Below is a small trained network, with its code and all its weights. Each question gives an input and a class and asks what happens when units are switched off, that is, made to give their printed mean instead of their output.

import numpy as np


def w(rows, s, z=0):
    codes = np.array(rows[::2]) - 128.0
    scale = np.full(codes.shape[1], s)
    scale[-1] = z or s
    return codes * scale


def f(y):
    return np.maximum(y, 0)


def log_softmax(a):
    a = a - a.max(-1, keepdims=True)
    return a - np.log(np.exp(a).sum(-1, keepdims=True))


def net(x, mask):
    res = np.array(x, float).reshape(1, 6) / 4 @ E
    y = f(res @ A[0][:, :-1].T + A[0][:, -1])
    res = res + np.where(mask, y, B[0][:, -1]) @ B[0][:, :-1]
    return log_softmax(res[-1] @ U[:, :-1].T + U[:, -1])


A, B = {}, {}
E = w([
[58,145,178],'x0',
[131,129,128],'x1',
[129,127,128],'x2',
[85,2,106],'x3',
[125,127,129],'x4',
[84,182,68],'x5',
],0.0079)
A[0] = w([
[184,217,206,4],'n1',
[130,173,139,57],'n2',
[222,158,61,130],'n3',
[96,206,77,98],'n4',
[138,161,146,46],'n5',
[48,193,229,139],'n6',
[148,178,171,2],'n7',
[209,125,250,106],'n8',
],0.014,0.0053)
B[0] = w([
[21,77,191,222],'n1',
[120,76,109,159],'n2',
[179,147,196,229],'n3',
[125,123,30,210],'n4',
[112,97,129,146],'n5',
[228,146,152,253],'n6',
[98,63,157,160],'n7',
[154,153,1,232],'n8',
],0.021,0.0061)
U = w([
[46,7,160,117],'0',
[159,168,125,243],'1',
[151,169,122,224],'2',
[225,165,193,35],'3',
[96,178,2,3],'4',
[129,169,124,161],'5',
],0.0088,0.0051)

Each question gives the input, the list of numbers given to net, and the class t.
The units are the neurons (one row each of A and B). Each row of codes is followed by its name. A weight is (code - 128) times the scale printed after its matrix; where a second scale follows, it is the last column's (A, B and U).
mask holds one flag per neuron, in row order. A switched-off neuron (its flag False) gives its mean, the last column of its row in B, instead of its output. The means were averaged over made-up inputs and are rounded, as every weight is.
A unit's drop is (log p(t) with every unit on - log p(t) with that unit switched off) / (log p(t) with every unit on - log p(t) with every unit switched off).
The circuit of an input: a set's keep is (log p(t) with only the set's units on - log p(t) with every unit switched off) / (log p(t) with every unit on - log p(t) with every unit switched off). Starting from all 8 units, units are removed one at a time, each time the one whose removal leaves the highest keep (on an exact tie, the one counted first), for as long as the keep stays at least 0.8.
circuit, biggest first: the units of the circuit, biggest drop first
k most important neurons: the k neurons with the biggest drops, biggest first
drop of u: that unit's drop, to one decimal
input [8,-3,-2,2,6,8], class 3: 3 most important neurons => n6, n8, n1
input [4,5,-1,7,6,-8], class 4: 3 most important neurons => n8, n1, n3
input [8,8,5,2,0,6], class 3: 2 most important neurons => n6, n8
input [8,2,1,6,7,-2], class 3: circuit, biggest first => n6, n1
input [4,3,3,-7,-6,2], class 0: 2 most important neurons => n1, n7
input [8,3,2,7,8,4], class 1: circuit, biggest first => n1
input [5,-6,7,2,6,-8], class 4: 2 most important neurons => n8, n3
input [6,5,-3,0,1,-2], class 3: 2 most important neurons => n6, n4
input [-8,5,-7,7,3,6], class 3: 4 most important neurons => n1, n3, n8, n4
input [7,4,-5,1,4,-3], class 3: 2 most important neurons => n6, n4
input [-6,-4,1,3,-3,-7], class 4: 2 most important neurons => n8, n6
input [-4,5,-5,6,2,-8], class 4: drop of n3 => 0.2
input [6,-3,-2,-3,1,-1], class 3: drop of n3 => -0.2
input [5,6,7,-8,6,7], class 0: drop of n1 => 1.1
